Below are the code and all the weights of a small trained network. Each question names an input and a target symbol and asks about switching units off, where a switched-off unit gives its printed mean instead of its output.

import numpy as np


def w(rows, s, z=0):
    codes = np.array(rows[::2]) - 128.0
    scale = np.full(codes.shape[1], s)
    scale[-1] = z or s
    return codes * scale


def norm(h):
    return h / np.sqrt((h * h).mean(-1, keepdims=True) + 1e-5)


def f(y):
    return np.maximum(y, 0)


def softmax(a):
    e = np.exp(a - a.max(-1, keepdims=True))
    return e / e.sum(-1, keepdims=True)


def log_softmax(a):
    a = a - a.max(-1, keepdims=True)
    return a - np.log(np.exp(a).sum(-1, keepdims=True))


def net(x, mask):
    ids = ['βεζηθλμφ'.index(c) for c in x.split()]
    T = len(ids)
    res = E[ids] + P[:T]
    u = 0
    for l in range(2):
        r = norm(res)
        for j in range(3):
            rows = slice(3 * j, 3 * j + 3)
            q, k, v = (r @ M[l][rows].T for M in (Q, K, V))
            z = softmax(np.where(np.tri(T) > 0, q @ k.T / 3**0.5, -1e9)) @ v
            o = O[l][rows]
            res = res + np.where(mask[u + j], z, o[:, -1]) @ o[:, :-1]
        u += 3
        y = f(norm(res) @ A[l][:, :-1].T + A[l][:, -1])
        res = res + np.where(mask[u : u + 4], y, B[l][:, -1]) @ B[l][:, :-1]
        u += 4
    return log_softmax(norm(res)[-1] @ U[:, :-1].T + U[:, -1])


Q, K, V, O, A, B = {}, {}, {}, {}, {}, {}
E = w([
[46,158,147,109,137,171,103,122,165,188,68,127],'β',
[5,68,187,156,169,118,102,126,153,192,108,140],'ε',
[157,94,92,206,218,113,121,142,134,175,155,166],'ζ',
[50,140,150,141,97,84,53,119,92,67,137,117],'η',
[159,35,161,127,67,217,108,139,106,194,153,125],'θ',
[74,122,102,84,119,187,102,79,212,90,177,177],'λ',
[96,146,89,58,176,141,152,168,121,146,139,44],'μ',
[107,37,51,133,89,85,113,136,217,129,82,66],'φ',
],0.011)
P = w([
[95,139,55,204,90,204,253,123,91,60,87,138],'0',
[139,78,133,147,153,138,72,129,106,168,139,107],'1',
[142,88,148,141,149,128,77,142,125,155,152,114],'2',
[135,94,156,120,153,113,89,139,129,161,159,133],'3',
[142,101,168,126,149,109,94,149,147,156,161,133],'4',
[140,101,177,125,153,102,104,144,159,142,165,143],'5',
[134,101,180,125,162,98,112,160,158,137,178,154],'6',
],0.0056)
Q[0] = w([
[123,154,174,101,107,166,201,151,111,109,162,114],'0.h0',
[174,207,102,120,158,111,231,137,111,116,112,154],'0.h0',
[117,124,169,135,92,153,133,81,136,117,100,130],'0.h0',
[133,237,137,121,72,120,181,128,90,95,130,112],'0.h1',
[170,158,112,116,98,209,168,45,142,158,60,137],'0.h1',
[85,76,122,127,195,156,118,158,113,181,142,88],'0.h1',
[191,163,121,147,109,140,181,121,83,125,150,149],'0.h2',
[118,96,187,171,53,159,162,136,124,110,134,180],'0.h2',
[156,196,128,3,145,141,145,166,146,131,129,113],'0.h2',
],0.0065)
K[0] = w([
[65,179,99,39,181,154,93,112,152,116,130,37],'0.h0',
[177,153,131,114,204,173,146,228,34,188,189,103],'0.h0',
[120,140,225,114,137,115,38,118,166,135,144,166],'0.h0',
[76,125,209,87,192,126,61,145,59,130,199,99],'0.h1',
[144,102,178,83,174,109,119,200,241,204,198,121],'0.h1',
[137,184,95,140,117,193,253,143,123,182,40,97],'0.h1',
[198,67,183,138,164,138,128,186,98,174,192,174],'0.h2',
[183,79,145,170,54,247,116,28,83,98,101,140],'0.h2',
[91,163,222,27,168,133,47,118,152,180,180,89],'0.h2',
],0.0047)
V[0] = w([
[91,87,104,49,165,140,139,140,111,136,110,112],'0.h0',
[133,113,145,118,29,153,120,123,162,166,113,208],'0.h0',
[125,112,146,202,148,101,168,113,138,101,151,206],'0.h0',
[94,134,169,136,115,139,99,109,105,99,202,144],'0.h1',
[63,136,141,144,113,78,27,118,145,99,120,111],'0.h1',
[88,41,138,123,179,150,89,73,171,146,211,90],'0.h1',
[105,115,80,191,107,49,157,180,161,94,119,103],'0.h2',
[179,3,76,137,97,208,115,93,103,129,176,106],'0.h2',
[204,98,102,161,155,142,91,119,96,175,114,138],'0.h2',
],0.0042)
O[0] = w([
[84,116,190,135,130,153,129,127,160,141,115,152,255],'0.h0',
[182,120,86,201,108,138,144,33,149,174,115,51,58],'0.h0',
[169,246,75,99,98,127,185,165,106,159,94,87,69],'0.h0',
[82,98,116,98,124,148,132,224,83,192,155,107,49],'0.h1',
[28,59,101,157,180,80,213,170,120,177,117,157,43],'0.h1',
[92,156,218,101,135,124,166,225,78,71,104,105,181],'0.h1',
[182,124,156,122,147,176,145,56,112,132,47,243,178],'0.h2',
[121,213,255,56,121,78,139,192,188,114,155,109,225],'0.h2',
[111,156,112,118,84,66,131,214,167,117,131,183,91],'0.h2',
],0.0042,0.0025)
A[0] = w([
[78,61,121,171,105,105,116,98,108,150,13,152,124],'0.n0',
[193,95,131,41,159,137,138,106,8,173,64,182,4],'0.n1',
[173,127,8,98,81,121,176,136,90,131,120,1,133],'0.n2',
[79,246,165,94,50,90,93,105,119,118,41,115,130],'0.n3',
],0.005,0.013)
B[0] = w([
[95,123,128,111,108,72,124,202,138,161,190,150,255],'0.n0',
[99,157,224,210,123,178,233,14,255,172,115,115,128],'0.n1',
[175,53,130,178,212,181,66,20,34,115,53,98,177],'0.n2',
[175,58,89,208,157,177,94,104,86,128,148,134,200],'0.n3',
],0.0067,0.0029)
Q[1] = w([
[218,147,133,164,177,111,172,130,137,143,142,143],'1.h0',
[93,45,141,81,200,160,34,201,253,232,217,83],'1.h0',
[214,194,109,100,120,158,157,61,167,159,58,78],'1.h0',
[70,48,195,138,149,208,72,136,130,133,177,67],'1.h1',
[176,218,98,64,43,148,182,104,52,77,31,142],'1.h1',
[95,66,168,137,138,156,72,61,131,134,119,71],'1.h1',
[113,80,203,151,224,129,107,230,159,185,162,105],'1.h2',
[119,162,36,94,66,171,167,50,139,54,139,180],'1.h2',
[93,74,212,130,201,139,139,182,168,121,149,97],'1.h2',
],0.0058)
K[1] = w([
[123,224,163,90,153,184,113,146,81,105,171,172],'1.h0',
[122,196,44,202,54,197,252,107,21,92,19,201],'1.h0',
[180,182,140,115,165,84,104,217,191,146,161,134],'1.h0',
[112,134,119,185,2,189,207,127,52,91,26,106],'1.h1',
[48,170,189,61,161,106,47,197,164,166,152,101],'1.h1',
[80,95,52,126,55,125,168,145,69,81,16,44],'1.h1',
[109,136,106,156,44,186,243,40,113,69,85,124],'1.h2',
[184,102,163,123,125,114,4,121,221,153,240,139],'1.h2',
[156,148,90,154,82,188,191,22,152,116,134,155],'1.h2',
],0.0056)
V[1] = w([
[77,70,119,87,88,131,95,58,170,152,121,56],'1.h0',
[185,103,35,120,144,86,114,92,198,114,73,143],'1.h0',
[118,254,72,96,124,199,51,78,120,196,164,164],'1.h0',
[154,89,169,72,227,116,65,118,173,101,126,232],'1.h1',
[170,138,185,96,86,109,181,145,120,2,175,49],'1.h1',
[192,101,176,159,143,162,23,111,152,197,134,121],'1.h1',
[92,169,70,143,87,133,193,74,195,34,119,128],'1.h2',
[133,127,104,193,4,97,127,183,145,105,176,200],'1.h2',
[162,198,154,176,87,156,74,72,171,143,68,145],'1.h2',
],0.0039)
O[1] = w([
[214,104,102,62,170,144,153,134,204,171,87,128,143],'1.h0',
[150,131,3,181,161,87,169,167,81,82,125,190,97],'1.h0',
[76,36,114,103,115,154,161,86,137,21,92,58,137],'1.h0',
[43,204,88,124,132,137,131,151,132,107,188,137,114],'1.h1',
[132,136,163,73,179,202,140,104,37,133,197,170,81],'1.h1',
[140,81,127,52,44,88,182,204,128,160,136,172,101],'1.h1',
[91,192,60,99,206,150,207,129,113,138,148,46,213],'1.h2',
[139,81,172,239,138,150,187,156,75,142,100,88,1],'1.h2',
[151,43,125,162,69,114,203,188,120,95,164,137,116],'1.h2',
],0.0042,0.0038)
A[1] = w([
[176,87,139,120,59,96,2,68,174,54,143,206,251],'1.n0',
[49,186,54,133,104,190,207,167,220,83,195,117,142],'1.n1',
[92,216,124,134,9,252,134,115,141,89,99,231,191],'1.n2',
[212,57,150,155,188,184,90,108,89,195,175,117,101],'1.n3',
],0.0041,0.0013)
B[1] = w([
[160,143,79,241,109,202,153,25,74,154,100,163,253],'1.n0',
[146,199,155,65,113,20,70,180,110,173,153,114,201],'1.n1',
[157,90,82,254,156,164,130,18,100,187,85,106,165],'1.n2',
[169,184,125,146,145,160,221,108,98,32,53,170,215],'1.n3',
],0.005,0.0036)
U = w([
[122,113,132,251,199,218,144,49,111,165,31,109,252],'β',
[41,155,201,63,77,44,102,248,189,223,211,113,169],'ε',
[222,199,68,179,199,75,184,188,134,136,142,196,36],'ζ',
[65,160,113,210,63,74,100,165,14,2,166,119,114],'η',
[214,81,197,110,53,206,160,174,86,132,129,153,62],'θ',
[100,212,74,51,87,172,83,37,194,68,180,178,111],'λ',
[108,145,111,24,206,146,176,181,116,57,126,18,73],'μ',
[151,41,48,136,70,58,142,132,220,89,73,76,44],'φ',
],0.005,0.0041)

Each question gives the input, a string of symbols that net reads in full, and the target symbol t.
The units are the heads (3 rows each of Q, K, V and O) and the neurons (one row each of A and B). Each row of codes is followed by its name. A weight is (code - 128) times the scale printed after its matrix; where a second scale follows, it is the last column's (O, A, B and U).
mask holds one flag per unit, layer by layer, with each layer's heads first. A switched-off unit (its flag False) gives its mean, the last column of its rows in O or B, instead of its output. The means were averaged over made-up inputs and are rounded, as every weight is.
A unit's drop is (log p(t) with every unit on - log p(t) with that unit switched off) / (log p(t) with every unit on - log p(t) with every unit switched off).
The circuit of an input: a set's keep is (log p(t) with only the set's units on - log p(t) with every unit switched off) / (log p(t) with every unit on - log p(t) with every unit switched off). Starting from the 12 units with the biggest drops (on a tie, the unit counted first), units are removed one at a time, each time the one whose removal leaves the highest keep (on an exact tie, the one counted first), for as long as the keep stays at least 0.8.
circuit, biggest first: the units of the circuit, biggest drop first
unit that matters most: the unit with the biggest drop
k most important neurons: the k neurons with the biggest drops, biggest first
k most important neurons of layer l: the k neurons of layer l with the biggest drops, biggest first
heads that matter: for each layer, one digit per head in row order, 1 if its drop is at least 0.15 and else 0, layers parted by /
input ζ φ φ, target η: unit that matters most	1.h0
input μ η φ ζ, target λ: 2 most important neurons of layer 0	(0.n3, 0.n2)
input μ ζ φ θ ε η, target β: 2 most important neurons	(0.n3, 1.n0)
input ε μ μ μ, target ε: circuit, biggest first	(0.h0, 1.h0)
input θ λ ζ μ, target θ: circuit, biggest first	(1.h1, 1.h2, 0.h1)
input ζ η β β, target η: heads that matter	001 / 100
input φ β ζ ζ μ, target β: heads that matter	001 / 001
input λ μ φ φ β φ, target ε: heads that matter	011 / 001
input μ ζ μ μ μ μ, target λ: circuit, biggest first	(1.h2, 0.n2)
input λ ζ β ε λ, target ε: heads that matter	010 / 001
input μ ζ η θ μ ζ, target λ: heads that matter	110 / 001
input ε λ μ μ, target ε: circuit, biggest first	(1.h0, 0.h1)
input ζ β φ μ φ ζ λ, target η: circuit, biggest first	(1.h0, 0.h1, 1.h2)
input λ φ θ, target μ: most important neuron	(1.n0)
input φ η μ η φ, target ε: circuit, biggest first	(0.n0, 1.n3)
input θ ζ φ ζ ζ ζ, target ε: circuit, biggest first	(0.h2, 1.h0)
input η λ μ, target β: heads that matter	010 / 011
input ζ μ μ ε, target η: heads that matter	111 / 100
input η β ζ μ λ, target β: heads that matter	000 / 011
input φ ζ β, target ζ: circuit, biggest first	(1.h0)
input φ μ η μ η η β, target ζ: 2 most important neurons of layer 0	(0.n2, 0.n3)
input μ φ ζ μ, target λ: circuit, biggest first	(1.h2, 0.h1)
input θ ζ ε ε, target θ: heads that matter	111 / 011
input ζ η λ ζ φ μ, target η: circuit, biggest first	(1.h0, 0.h2)
input μ μ ζ ζ λ, target β: 2 most important neurons	(1.n2, 1.n0)
input λ η ε ζ η β, target μ: 3 most important neurons of layer 0	(0.n0, 0.n2, 0.n3)
input β ζ μ θ θ, target φ: unit that matters most	1.h1
